Below is a small trained network, with its code and all its weights. Each question gives an input and a class and asks what happens when units are switched off, that is, made to give their printed mean instead of their output.

import numpy as np


def w(rows, s, z=0):
    codes = np.array(rows[::2]) - 128.0
    scale = np.full(codes.shape[1], s)
    scale[-1] = z or s
    return codes * scale


def f(y):
    return y / 2 * (1 + np.tanh(0.7978845608 * (y + 0.044715 * y**3)))


def log_softmax(a):
    a = a - a.max(-1, keepdims=True)
    return a - np.log(np.exp(a).sum(-1, keepdims=True))


def net(x, mask):
    res = np.array(x, float).reshape(1, 3) / 4 @ E
    y = f(res @ A[0][:, :-1].T + A[0][:, -1])
    res = res + np.where(mask, y, B[0][:, -1]) @ B[0][:, :-1]
    return log_softmax(res[-1] @ U[:, :-1].T + U[:, -1])


A, B = {}, {}
E = w([
[140,1,132,54],'x0',
[236,79,21,128],'x1',
[56,81,68,220],'x2',
],0.0092)
A[0] = w([
[154,164,128,71,152],'N1',
[117,63,149,99,111],'N2',
[71,153,189,76,148],'N3',
[219,111,78,149,157],'N4',
[63,130,60,172,133],'N5',
[118,56,123,75,130],'N6',
[123,107,148,127,171],'N7',
[194,168,187,70,131],'N8',
[142,106,208,177,113],'N9',
[65,68,100,196,115],'N10',
[183,146,58,112,134],'N11',
[148,250,73,165,110],'N12',
[50,143,146,108,133],'N13',
[155,180,143,41,105],'N14',
[173,113,79,154,90],'N15',
[43,114,150,119,102],'N16',
[55,88,66,146,140],'N17',
[79,145,160,134,112],'N18',
[111,125,132,116,252],'N19',
[134,198,135,169,136],'N20',
[62,113,165,137,117],'N21',
[138,162,135,171,127],'N22',
[89,61,129,205,119],'N23',
[99,121,189,110,107],'N24',
[128,155,139,144,106],'N25',
[104,80,139,81,154],'N26',
[127,65,161,116,113],'N27',
[94,65,131,75,106],'N28',
[172,125,169,76,133],'N29',
],0.015,0.013)
B[0] = w([
[143,164,119,152,176],'N1',
[131,125,159,84,175],'N2',
[90,97,84,124,211],'N3',
[80,93,92,131,219],'N4',
[151,158,117,132,206],'N5',
[124,135,165,95,202],'N6',
[110,138,142,151,165],'N7',
[175,178,96,132,202],'N8',
[129,106,110,115,143],'N9',
[177,169,116,114,206],'N10',
[89,90,92,119,189],'N11',
[115,135,192,64,225],'N12',
[108,94,102,116,186],'N13',
[184,153,97,102,178],'N14',
[118,86,89,79,163],'N15',
[122,101,97,105,172],'N16',
[149,173,114,134,203],'N17',
[130,100,104,107,168],'N18',
[77,181,175,255,246],'N19',
[121,137,170,110,200],'N20',
[117,100,97,114,176],'N21',
[128,128,152,112,165],'N22',
[170,162,110,119,194],'N23',
[123,100,104,91,163],'N24',
[140,112,131,100,138],'N25',
[106,135,166,128,191],'N26',
[134,121,155,94,167],'N27',
[131,128,161,78,181],'N28',
[148,154,123,125,181],'N29',
],0.041,0.013)
U = w([
[171,196,77,129,132],'0',
[64,117,254,61,118],'1',
[33,64,47,121,118],'2',
[64,132,172,254,252],'3',
[162,54,144,161,66],'4',
[182,57,186,157,73],'5',
],0.0087,0.0032)

Each question gives the input, the list of numbers given to net, and the class t.
The units are the neurons (one row each of A and B). Each row of codes is followed by its name. A weight is (code - 128) times the scale printed after its matrix; where a second scale follows, it is the last column's (A, B and U).
mask holds one flag per neuron, in row order. A switched-off neuron (its flag False) gives its mean, the last column of its row in B, instead of its output. The means were averaged over made-up inputs and are rounded, as every weight is.
A unit's drop is (log p(t) with every unit on - log p(t) with that unit switched off) / (log p(t) with every unit on - log p(t) with every unit switched off).
unit that matters most: the unit with the biggest drop
k most important neurons: the k neurons with the biggest drops, biggest first
drop when u is switched off: that unit's drop, to one decimal
input [6,-7,-2], class 2: 2 most important neurons	(N3 N12)
input [-8,8,-1], class 1: 3 most important neurons	(N12 N20 N3)
input [7,8,6], class 2: most important neuron	(N4)
input [7,-3,8], class 0: 3 most important neurons	(N10 N23 N17)
input [-7,6,-6], class 1: 2 most important neurons	(N12 N20)
input [7,8,-2], class 2: 4 most important neurons	(N4 N11 N12 N15)
input [-7,-8,-4], class 2: 3 most important neurons	(N3 N13 N18)
input [4,-1,-4], class 0: 2 most important neurons	(N12 N8)
input [5,5,1], class 1: 2 most important neurons	(N6 N3)
input [-8,8,-3], class 1: 3 most important neurons	(N12 N20 N3)
input [-6,2,5], class 1: 3 most important neurons	(N12 N8 N20)
input [7,-1,-8], class 0: 2 most important neurons	(N8 N14)
input [-2,7,-5], class 2: drop when N4 is switched off	0.6
input [7,-8,8], class 0: unit that matters most	N10
input [-3,0,-3], class 3: drop when N5 is switched off	0.1
input [2,6,-4], class 2: drop when N4 is switched off	0.4
